Below are the code and all the weights of a small trained network. Each question names an input and a target symbol and asks about switching units off, where a switched-off unit gives its printed mean instead of its output.

import numpy as np


def w(rows, s, z=0):
    codes = np.array(rows[::2]) - 128.0
    scale = np.full(codes.shape[1], s)
    scale[-1] = z or s
    return codes * scale


def norm(h):
    return h / np.sqrt((h * h).mean(-1, keepdims=True) + 1e-5)


def f(y):
    return y / 2 * (1 + np.tanh(0.7978845608 * (y + 0.044715 * y**3)))


def softmax(a):
    e = np.exp(a - a.max(-1, keepdims=True))
    return e / e.sum(-1, keepdims=True)


def log_softmax(a):
    a = a - a.max(-1, keepdims=True)
    return a - np.log(np.exp(a).sum(-1, keepdims=True))


def net(x, mask):
    ids = ['αδεζηθλξπσψω'.index(c) for c in x.split()]
    T = len(ids)
    res = E[ids] + P[:T]
    u = 0
    for l in range(2):
        q, k, v = (norm(res) @ M[l].T for M in (Q, K, V))
        z = softmax(np.where(np.tri(T) > 0, q @ k.T / 3**0.5, -1e9)) @ v
        res = res + np.where(mask[u], z, O[l][:, -1]) @ O[l][:, :-1]
        u += 1
        y = f(norm(res) @ A[l][:, :-1].T + A[l][:, -1])
        res = res + np.where(mask[u : u + 12], y, B[l][:, -1]) @ B[l][:, :-1]
        u += 12
    return log_softmax(norm(res)[-1] @ U[:, :-1].T + U[:, -1])


Q, K, V, O, A, B = {}, {}, {}, {}, {}, {}
E = w([
[105,160,146,149,81],'α',
[109,131,53,92,132],'δ',
[131,138,172,172,144],'ε',
[254,125,129,110,209],'ζ',
[153,71,137,99,104],'η',
[126,67,134,155,144],'θ',
[178,138,154,101,88],'λ',
[128,86,178,110,127],'ξ',
[131,117,156,158,74],'π',
[91,148,152,146,98],'σ',
[92,104,169,119,152],'ψ',
[151,147,189,132,116],'ω',
],0.025)
P = w([
[37,137,152,201,7],'0',
[62,129,149,190,37],'1',
[80,129,148,175,65],'2',
[94,130,147,166,87],'3',
[106,126,157,157,105],'4',
[117,128,149,142,128],'5',
[130,122,154,130,153],'6',
[139,125,147,123,168],'7',
[156,119,149,114,187],'8',
[166,117,152,103,210],'9',
[178,121,156,93,232],'10',
[189,119,150,74,254],'11',
],0.01)
Q[0] = w([
[126,144,2,109,141],'0.h0',
[118,118,41,127,143],'0.h0',
[99,114,25,69,118],'0.h0',
],0.055)
K[0] = w([
[79,145,122,195,4],'0.h0',
[74,104,114,178,86],'0.h0',
[64,117,145,107,59],'0.h0',
],0.034)
V[0] = w([
[82,33,109,195,209],'0.h0',
[101,203,96,247,191],'0.h0',
[133,85,25,100,107],'0.h0',
],0.014)
O[0] = w([
[52,111,104,226,30,255],'0.h0',
[169,146,112,138,247,57],'0.h0',
[97,168,39,152,61,25],'0.h0',
],0.011,0.0092)
A[0] = w([
[194,128,96,124,123,20],'0.n0',
[217,189,146,126,89,102],'0.n1',
[12,150,114,100,186,59],'0.n2',
[163,118,119,205,138,187],'0.n3',
[68,127,21,72,162,253],'0.n4',
[109,113,85,155,136,149],'0.n5',
[214,184,62,192,127,152],'0.n6',
[141,55,98,129,137,133],'0.n7',
[164,130,87,214,184,205],'0.n8',
[100,254,139,114,134,48],'0.n9',
[135,185,158,154,166,112],'0.n10',
[185,123,76,76,84,231],'0.n11',
],0.028,0.0043)
B[0] = w([
[86,154,118,78,113,136],'0.n0',
[129,110,126,48,180,171],'0.n1',
[75,136,127,166,132,147],'0.n2',
[79,170,114,119,144,254],'0.n3',
[184,122,148,182,253,152],'0.n4',
[137,116,82,149,144,194],'0.n5',
[85,173,133,67,213,140],'0.n6',
[119,98,127,164,99,192],'0.n7',
[80,207,88,98,116,221],'0.n8',
[174,154,149,202,81,137],'0.n9',
[126,143,165,163,95,181],'0.n10',
[181,156,112,115,134,171],'0.n11',
],0.049,0.0075)
Q[1] = w([
[181,125,173,2,116],'1.h0',
[60,180,22,162,197],'1.h0',
[31,147,90,195,115],'1.h0',
],0.03)
K[1] = w([
[213,106,183,89,145],'1.h0',
[82,63,121,255,51],'1.h0',
[54,113,21,183,153],'1.h0',
],0.032)
V[1] = w([
[155,128,136,24,123],'1.h0',
[69,33,131,93,145],'1.h0',
[8,253,176,72,124],'1.h0',
],0.0039)
O[1] = w([
[76,98,160,84,112,89],'1.h0',
[83,169,200,133,70,135],'1.h0',
[216,113,143,49,253,252],'1.h0',
],0.0038)
A[1] = w([
[122,107,25,134,65,142],'1.n0',
[119,87,134,135,161,76],'1.n1',
[124,84,161,120,136,93],'1.n2',
[172,156,97,200,254,4],'1.n3',
[67,72,128,164,92,155],'1.n4',
[156,51,119,112,35,100],'1.n5',
[186,181,119,108,129,50],'1.n6',
[117,141,133,89,159,119],'1.n7',
[182,110,59,114,37,3],'1.n8',
[104,97,29,148,113,22],'1.n9',
[75,90,62,61,138,121],'1.n10',
[110,125,159,160,156,95],'1.n11',
],0.031,0.0078)
B[1] = w([
[189,207,81,112,149,208],'1.n0',
[118,155,129,141,116,137],'1.n1',
[84,117,143,115,122,159],'1.n2',
[161,161,140,211,254,154],'1.n3',
[64,119,70,131,136,249],'1.n4',
[155,156,125,66,33,192],'1.n5',
[121,102,64,128,132,140],'1.n6',
[119,88,162,158,113,146],'1.n7',
[175,175,229,110,205,145],'1.n8',
[142,181,37,120,79,184],'1.n9',
[167,97,59,167,95,175],'1.n10',
[131,106,89,115,144,153],'1.n11',
],0.051,0.021)
U = w([
[200,136,174,174,77,156],'α',
[170,141,147,177,229,206],'δ',
[67,247,188,142,140,74],'ε',
[106,172,114,6,218,47],'ζ',
[212,200,173,48,153,140],'η',
[179,189,33,154,120,111],'θ',
[202,48,94,50,171,132],'λ',
[100,116,133,50,26,70],'ξ',
[163,41,116,179,106,133],'π',
[112,126,153,220,99,118],'σ',
[28,70,84,153,181,83],'ψ',
[122,85,209,97,168,254],'ω',
],0.015,0.008)

Each question gives the input, a string of symbols that net reads in full, and the target symbol t.
The units are the heads (3 rows each of Q, K, V and O) and the neurons (one row each of A and B). Each row of codes is followed by its name. A weight is (code - 128) times the scale printed after its matrix; where a second scale follows, it is the last column's (O, A, B and U).
mask holds one flag per unit, layer by layer, with each layer's heads first. A switched-off unit (its flag False) gives its mean, the last column of its rows in O or B, instead of its output. The means were averaged over made-up inputs and are rounded, as every weight is.
A unit's drop is (log p(t) with every unit on - log p(t) with that unit switched off) / (log p(t) with every unit on - log p(t) with every unit switched off).
The circuit of an input: a set's keep is (log p(t) with only the set's units on - log p(t) with every unit switched off) / (log p(t) with every unit on - log p(t) with every unit switched off). Starting from the 12 units with the biggest drops (on a tie, the unit counted first), units are removed one at a time, each time the one whose removal leaves the highest keep (on an exact tie, the one counted first), for as long as the keep stays at least 0.8.
circuit, biggest first: the units of the circuit, biggest drop first
most important unit: the unit with the biggest drop
top k neurons: the k neurons with the biggest drops, biggest first
k most important neurons of layer l: the k neurons of layer l with the biggest drops, biggest first
drop when u is switched off: that unit's drop, to one decimal
input ξ λ θ σ θ λ δ, target δ: circuit, biggest first	[0.n4]
input π ξ π, target ξ: 2 most important neurons of layer 0	[0.n3 0.n8]
input θ π α ξ θ π θ ω σ, target ω: 2 most important neurons of layer 1	[1.n4 1.n0]
input θ θ ψ ψ ζ θ α θ σ, target σ: 2 most important neurons of layer 0	[0.n9 0.n2]
input ω θ ζ σ, target σ: top 2 neurons	[0.n9 1.n0]
input θ ξ η ω α, target ω: top 3 neurons	[1.n4 1.n0 1.n5]
input θ θ ω ε ψ α ε σ, target ε: 2 most important neurons of layer 0	[0.n8 0.n10]
input ψ ω δ α ε, target ε: 2 most important neurons of layer 0	[0.n8 0.n10]
input α θ ξ ξ θ ω σ ψ θ ξ θ ζ, target ζ: circuit, biggest first	[0.n6 0.n1]
input ξ ξ π, target ξ: top 2 neurons	[0.n3 1.n5]
input ξ ξ θ ζ η α, target α: top 3 neurons	[0.n9 1.n4 1.n0]
input ξ π ψ ψ η θ ζ ψ θ ψ ω, target ω: 2 most important neurons of layer 0	[0.n10 0.n1]
input α ξ θ ψ ω α θ θ ψ α α, target ψ: top 2 neurons	[0.n8 1.n0]
input σ ε θ θ π δ α, target δ: most important unit	0.h0
input ε η σ, target η: drop when 0.h0 is switched off	1.7
input ω ξ θ θ ζ θ θ θ ψ λ, target λ: drop when 0.h0 is switched off	0.1
input θ α θ ζ ψ ε α α π, target π: drop when 1.n7 is switched off	0.2
input ψ θ ξ ξ ξ η π θ ξ α, target ξ: 3 most important neurons of layer 0	[0.n3 0.n8 0.n5]
input α ω ξ θ ξ σ α, target ξ: top 2 neurons	[0.n3 1.n5]
input ω θ ξ η ω θ δ ω α λ π, target λ: most important neuron of layer 0	[0.n11]
